Below is a small trained network, with its code and all its weights. Each question gives an input and a class and asks what happens when units are switched off, that is, made to give their printed mean instead of their output.

import numpy as np


def w(rows, s, z=0):
    codes = np.array(rows[::2]) - 128.0
    scale = np.full(codes.shape[1], s)
    scale[-1] = z or s
    return codes * scale


def norm(h):
    return h / np.sqrt((h * h).mean(-1, keepdims=True) + 1e-5)


def f(y):
    return np.maximum(y, 0)


def log_softmax(a):
    a = a - a.max(-1, keepdims=True)
    return a - np.log(np.exp(a).sum(-1, keepdims=True))


def net(x, mask):
    res = np.array(x, float).reshape(1, 4) / 4 @ E
    u = 0
    for l in range(2):
        y = f(norm(res) @ A[l][:, :-1].T + A[l][:, -1])
        res = res + np.where(mask[u : u + 16], y, B[l][:, -1]) @ B[l][:, :-1]
        u += 16
    return log_softmax(norm(res)[-1] @ U[:, :-1].T + U[:, -1])


A, B = {}, {}
E = w([
[199,210,239,149,157],'x0',
[16,105,145,170,89],'x1',
[93,139,83,17,242],'x2',
[143,3,117,104,176],'x3',
],0.0033)
A[0] = w([
[140,143,136,116,113,94],'0.n1',
[172,191,117,129,102,55],'0.n2',
[99,51,111,117,105,115],'0.n3',
[56,120,158,157,69,65],'0.n4',
[46,125,62,81,167,18],'0.n5',
[102,123,157,132,113,45],'0.n6',
[51,118,8,56,171,5],'0.n7',
[60,124,138,180,65,61],'0.n8',
[2,123,186,182,77,16],'0.n9',
[64,126,61,72,137,20],'0.n10',
[112,89,87,134,91,36],'0.n11',
[165,50,139,59,237,59],'0.n12',
[121,6,77,164,89,28],'0.n13',
[153,193,115,141,126,63],'0.n14',
[159,193,131,138,123,91],'0.n15',
[139,23,97,141,91,39],'0.n16',
],0.0082,0.0026)
B[0] = w([
[121,141,131,121,119,136],'0.n1',
[129,171,130,118,89,161],'0.n2',
[137,174,125,77,86,197],'0.n3',
[91,122,151,195,158,182],'0.n4',
[176,172,50,112,158,213],'0.n5',
[122,131,134,149,149,136],'0.n6',
[221,174,38,108,179,253],'0.n7',
[83,110,146,191,177,189],'0.n8',
[136,144,164,252,187,205],'0.n9',
[198,153,75,114,155,200],'0.n10',
[158,69,153,119,81,162],'0.n11',
[70,112,190,129,208,238],'0.n12',
[92,84,85,89,44,210],'0.n13',
[129,158,123,117,95,156],'0.n14',
[126,163,134,121,91,165],'0.n15',
[82,103,76,94,76,190],'0.n16',
],0.021,0.0059)
A[1] = w([
[130,52,96,128,17,60],'1.n1',
[197,101,159,139,98,81],'1.n2',
[93,78,135,113,82,18],'1.n3',
[252,141,75,96,149,1],'1.n4',
[160,179,177,106,44,81],'1.n5',
[187,113,66,95,154,70],'1.n6',
[106,173,66,143,112,110],'1.n7',
[151,204,180,96,29,68],'1.n8',
[117,113,98,82,210,131],'1.n9',
[137,124,74,33,97,138],'1.n10',
[104,56,82,110,14,30],'1.n11',
[124,154,147,92,76,43],'1.n12',
[131,159,150,111,78,45],'1.n13',
[102,36,254,49,184,40],'1.n14',
[170,86,117,148,142,144],'1.n15',
[88,113,167,96,169,67],'1.n16',
],0.0099,0.0022)
B[1] = w([
[52,67,86,88,129,191],'1.n1',
[94,141,189,105,141,134],'1.n2',
[120,125,81,114,146,154],'1.n3',
[169,173,71,96,183,254],'1.n4',
[123,162,160,95,69,188],'1.n5',
[108,193,110,78,165,231],'1.n6',
[99,116,186,58,147,202],'1.n7',
[146,169,156,111,37,205],'1.n8',
[208,129,83,131,76,235],'1.n9',
[130,166,149,250,175,233],'1.n10',
[50,62,76,85,114,200],'1.n11',
[113,153,155,141,89,160],'1.n12',
[147,146,129,149,79,158],'1.n13',
[172,39,198,106,132,191],'1.n14',
[78,161,166,83,135,155],'1.n15',
[161,81,129,115,108,163],'1.n16',
],0.024,0.0057)
U = w([
[188,194,58,84,188,250],'0',
[83,139,162,248,164,64],'1',
[38,61,73,102,103,114],'2',
[138,198,186,104,33,166],'3',
[186,37,191,88,148,31],'4',
],0.015,0.0015)

Each question gives the input, the list of numbers given to net, and the class t.
The units are the neurons (one row each of A and B). Each row of codes is followed by its name. A weight is (code - 128) times the scale printed after its matrix; where a second scale follows, it is the last column's (A, B and U).
mask holds one flag per neuron, layer by layer. A switched-off neuron (its flag False) gives its mean, the last column of its row in B, instead of its output. The means were averaged over made-up inputs and are rounded, as every weight is.
A unit's drop is (log p(t) with every unit on - log p(t) with that unit switched off) / (log p(t) with every unit on - log p(t) with every unit switched off).
most important unit: the unit with the biggest drop
top k neurons: the k neurons with the biggest drops, biggest first
k most important neurons of layer l: the k neurons of layer l with the biggest drops, biggest first
drop when u is switched off: that unit's drop, to one decimal
input [0,-7,3,4], class 4: most important unit	0.n12
input [5,-3,-8,6], class 2: top 3 neurons	0.n7; 0.n12; 0.n9
input [5,-4,-3,4], class 4: top 4 neurons	0.n7; 0.n5; 0.n3; 1.n14
input [-2,2,-4,0], class 1: 2 most important neurons of layer 0	0.n9; 0.n8
input [6,8,5,2], class 1: 2 most important neurons of layer 0	0.n9; 0.n7
input [-1,-3,-8,-5], class 3: 2 most important neurons of layer 0	0.n12; 0.n2
input [-6,5,-7,-3], class 1: top 2 neurons	0.n9; 0.n8
input [6,-6,7,-1], class 4: top 2 neurons	0.n7; 0.n12
input [8,7,7,-6], class 3: 2 most important neurons of layer 0	0.n7; 0.n12
input [8,-1,6,0], class 4: drop when 0.n7 is switched off	0.4
input [5,5,0,-6], class 1: drop when 0.n9 is switched off	0.1
input [5,0,-1,3], class 4: drop when 0.n7 is switched off	0.9
input [0,-8,-3,7], class 4: top 2 neurons	0.n12; 1.n14
input [-7,8,-2,4], class 2: most important unit	0.n13
